Below are the code and all the weights of a small trained network. Each question names an input and a class and asks about switching units off, where a switched-off unit gives its printed mean instead of its output.

import numpy as np


def w(rows, s, z=0):
    codes = np.array(rows[::2]) - 128.0
    scale = np.full(codes.shape[1], s)
    scale[-1] = z or s
    return codes * scale


def f(y):
    return y / 2 * (1 + np.tanh(0.7978845608 * (y + 0.044715 * y**3)))


def log_softmax(a):
    a = a - a.max(-1, keepdims=True)
    return a - np.log(np.exp(a).sum(-1, keepdims=True))


def net(x, mask):
    res = np.array(x, float).reshape(1, 8) / 4 @ E
    y = f(res @ A[0][:, :-1].T + A[0][:, -1])
    res = res + np.where(mask, y, B[0][:, -1]) @ B[0][:, :-1]
    return log_softmax(res[-1] @ U[:, :-1].T + U[:, -1])


A, B = {}, {}
E = w([
[77,160,63,89,112,192,19,204,147,104,109],'x0',
[82,82,198,165,156,123,34,27,117,144,66],'x1',
[225,150,91,172,145,139,153,112,178,173,1],'x2',
[143,202,142,180,20,45,104,110,61,155,103],'x3',
[71,125,24,193,178,39,112,144,166,175,194],'x4',
[165,174,169,184,202,189,91,136,48,173,167],'x5',
[134,125,133,129,127,127,125,129,131,127,131],'x6',
[176,14,146,200,128,81,130,184,40,96,70],'x7',
],0.0079)
A[0] = w([
[130,104,103,113,101,86,138,111,185,69,80,103],'n0',
[136,183,156,71,112,133,159,83,171,153,160,169],'n1',
[153,78,141,158,186,103,116,147,93,105,123,144],'n2',
[141,138,125,157,143,65,88,152,179,140,169,54],'n3',
[198,181,103,104,115,119,155,183,109,99,167,104],'n4',
[134,84,126,109,143,170,138,129,147,125,145,18],'n5',
[168,171,116,139,130,135,83,165,163,141,73,87],'n6',
[194,162,77,118,153,142,166,190,114,135,124,195],'n7',
[177,132,179,112,139,102,168,98,142,106,165,92],'n8',
[125,186,129,133,150,177,112,105,123,155,144,119],'n9',
[156,148,244,47,69,185,159,132,121,100,95,59],'n10',
[144,68,103,142,103,127,139,180,53,151,122,152],'n11',
[162,125,101,91,121,132,184,164,126,166,150,118],'n12',
[149,129,122,147,134,92,172,81,135,138,104,141],'n13',
[143,133,88,104,96,173,17,205,143,77,102,240],'n14',
[173,128,143,142,136,91,111,159,105,68,112,85],'n15',
[83,108,103,146,118,168,69,168,136,146,114,217],'n16',
[169,146,105,120,118,118,150,91,197,129,59,139],'n17',
[137,72,128,114,121,88,150,157,142,103,84,218],'n18',
[114,102,152,145,156,126,59,60,157,155,81,186],'n19',
[92,77,95,98,80,114,162,108,154,117,111,89],'n20',
[144,161,156,138,78,70,94,127,138,122,132,77],'n21',
[118,100,117,127,209,143,143,140,156,75,143,125],'n22',
[129,123,113,118,118,121,160,162,143,128,129,116],'n23',
[79,101,139,126,102,129,139,126,138,86,162,32],'n24',
[167,165,128,177,205,175,122,157,58,142,153,117],'n25',
[129,151,111,136,94,100,113,108,92,135,135,46],'n26',
[166,75,93,152,166,116,117,128,152,127,142,56],'n27',
[99,121,123,200,155,85,136,131,191,135,166,74],'n28',
[84,110,108,170,150,82,139,159,148,202,154,4],'n29',
[150,136,109,152,154,143,138,147,184,193,72,99],'n30',
[129,116,169,124,87,155,161,89,103,128,106,108],'n31',
[148,74,132,85,192,154,146,138,137,125,143,54],'n32',
[108,207,129,94,157,101,135,104,154,173,137,110],'n33',
[76,138,128,126,102,136,81,163,111,100,149,116],'n34',
[61,122,163,112,113,118,137,134,126,91,181,206],'n35',
[138,191,136,142,33,86,134,149,102,129,137,50],'n36',
[143,82,147,104,175,132,137,145,199,108,130,109],'n37',
[130,99,149,112,141,109,180,99,120,143,176,220],'n38',
],0.011,0.0034)
B[0] = w([
[160,178,90,203,128,171,36,101,135,63,177,185],'n0',
[119,50,50,49,78,93,157,88,93,120,122,203],'n1',
[103,68,110,93,73,75,149,128,123,94,130,187],'n2',
[139,101,118,130,90,163,126,172,139,173,68,160],'n3',
[63,142,200,131,122,111,102,115,188,89,20,188],'n4',
[123,158,177,67,174,128,47,136,96,188,92,146],'n5',
[163,138,127,103,178,116,199,159,76,146,158,171],'n6',
[59,137,148,167,129,100,153,130,124,56,116,202],'n7',
[154,113,154,146,122,139,169,151,205,142,162,173],'n8',
[134,104,79,78,80,112,123,99,158,99,122,174],'n9',
[99,51,102,190,134,205,79,204,170,202,94,251],'n10',
[86,71,56,37,104,104,133,76,141,148,121,187],'n11',
[82,160,169,178,174,109,97,89,148,67,76,174],'n12',
[139,152,128,155,173,105,187,114,126,144,152,184],'n13',
[132,112,144,190,140,68,232,97,183,190,199,228],'n14',
[125,78,103,79,111,128,137,133,98,156,102,161],'n15',
[111,125,171,133,120,110,167,101,140,168,129,187],'n16',
[115,126,97,135,142,167,158,141,77,122,175,204],'n17',
[116,121,86,134,85,106,155,106,131,121,152,190],'n18',
[43,168,173,119,135,110,146,134,152,2,96,218],'n19',
[199,161,99,190,60,138,27,117,155,112,189,172],'n20',
[163,231,137,86,141,132,107,95,68,158,105,167],'n21',
[141,210,125,104,128,69,93,85,60,189,58,176],'n22',
[115,142,150,121,110,150,88,100,153,87,101,147],'n23',
[186,139,95,155,141,164,106,165,93,91,106,153],'n24',
[199,154,52,184,63,180,27,39,173,69,205,207],'n25',
[152,191,140,83,167,134,125,163,77,185,100,150],'n26',
[149,166,101,95,127,151,145,150,114,169,99,156],'n27',
[121,108,138,164,108,232,130,185,177,190,86,174],'n28',
[112,82,133,154,124,186,81,242,198,162,53,173],'n29',
[128,116,126,121,169,193,179,178,49,50,181,184],'n30',
[127,168,144,142,93,148,160,171,163,160,112,186],'n31',
[133,179,115,119,131,113,69,103,60,219,97,171],'n32',
[156,68,104,67,47,132,175,125,123,97,68,179],'n33',
[146,133,114,146,184,120,189,137,129,111,135,178],'n34',
[136,139,148,166,132,173,211,171,35,56,177,191],'n35',
[136,230,151,101,161,111,73,113,71,179,105,193],'n36',
[127,221,147,97,141,60,61,77,51,210,125,172],'n37',
[143,149,202,175,107,77,216,129,117,121,161,180],'n38',
],0.0066,0.013)
U = w([
[153,220,145,101,154,97,58,108,67,204,77,94],'0',
[133,82,134,169,116,224,86,240,197,184,69,88],'1',
[199,151,87,193,63,153,25,73,171,45,201,103],'2',
[99,133,126,165,104,135,153,104,121,109,125,254],'3',
[119,57,70,39,67,99,148,91,132,95,101,86],'4',
[62,154,220,158,157,97,102,118,178,1,63,88],'5',
[163,129,126,132,204,183,179,216,39,49,184,92],'6',
[171,135,178,173,157,64,193,108,221,180,175,143],'7',
],0.0086,0.0079)

Each question gives the input, the list of numbers given to net, and the class t.
The units are the neurons (one row each of A and B). Each row of codes is followed by its name. A weight is (code - 128) times the scale printed after its matrix; where a second scale follows, it is the last column's (A, B and U).
mask holds one flag per neuron, in row order. A switched-off neuron (its flag False) gives its mean, the last column of its row in B, instead of its output. The means were averaged over made-up inputs and are rounded, as every weight is.
A unit's drop is (log p(t) with every unit on - log p(t) with that unit switched off) / (log p(t) with every unit on - log p(t) with every unit switched off).
The circuit of an input: a set's keep is (log p(t) with only the set's units on - log p(t) with every unit switched off) / (log p(t) with every unit on - log p(t) with every unit switched off). Starting from the 12 units with the biggest drops (on a tie, the unit counted first), units are removed one at a time, each time the one whose removal leaves the highest keep (on an exact tie, the one counted first), for as long as the keep stays at least 0.8.
circuit, biggest first: the units of the circuit, biggest drop first
k most important neurons: the k neurons with the biggest drops, biggest first
input [8,-3,-5,7,-4,-8,-4,2], class 2: circuit, biggest first : n20
input [2,4,0,-6,3,-3,-2,-5], class 0: circuit, biggest first : n37, n22
input [-6,-5,0,-8,-6,-3,1,3], class 0: circuit, biggest first : n37, n32
input [6,2,8,5,-6,4,-2,4], class 6: circuit, biggest first : n6, n30
input [3,2,-2,5,7,5,7,8], class 4: 2 most important neurons : n11, n10
input [8,-2,-4,-8,0,-6,0,5], class 0: circuit, biggest first : n22, n37
input [-5,-8,8,1,-2,-5,3,1], class 5: 3 most important neurons : n4, n12, n7
input [-5,7,8,5,-1,-3,6,-8], class 4: 3 most important neurons : n1, n33, n35
input [3,6,3,4,1,1,2,6], class 4: circuit, biggest first : n11, n2, n15
input [-7,7,8,5,6,3,4,7], class 6: 2 most important neurons : n30, n13
input [1,6,8,4,7,3,-7,3], class 6: circuit, biggest first : n30, n6
input [-6,-7,-8,8,-6,-1,6,-5], class 0: 2 most important neurons : n36, n21
input [-4,7,4,-4,7,5,-2,-1], class 1: 2 most important neurons : n28, n29
input [1,-4,8,-5,1,-6,-3,-7], class 6: circuit, biggest first : n30
input [8,7,-1,-7,6,-2,-4,5], class 7: 2 most important neurons : n14, n16
input [-3,-8,-3,1,-8,4,-6,0], class 1: 2 most important neurons : n10, n19
input [-4,-7,2,4,2,-1,0,-7], class 4: 3 most important neurons : n1, n33, n19
input [-4,-3,0,4,3,-2,-3,-5], class 4: 3 most important neurons : n1, n33, n14
input [1,4,-5,4,4,7,7,8], class 4: 2 most important neurons : n11, n2
input [-6,3,2,6,2,-4,1,-5], class 0: 3 most important neurons : n21, n36, n14
input [-4,-1,0,0,8,6,-8,8], class 1: circuit, biggest first : n29
input [2,2,4,-5,-4,0,0,2], class 0: circuit, biggest first : n37, n32
input [6,-3,4,-7,6,-5,6,1], class 0: circuit, biggest first : n37, n22
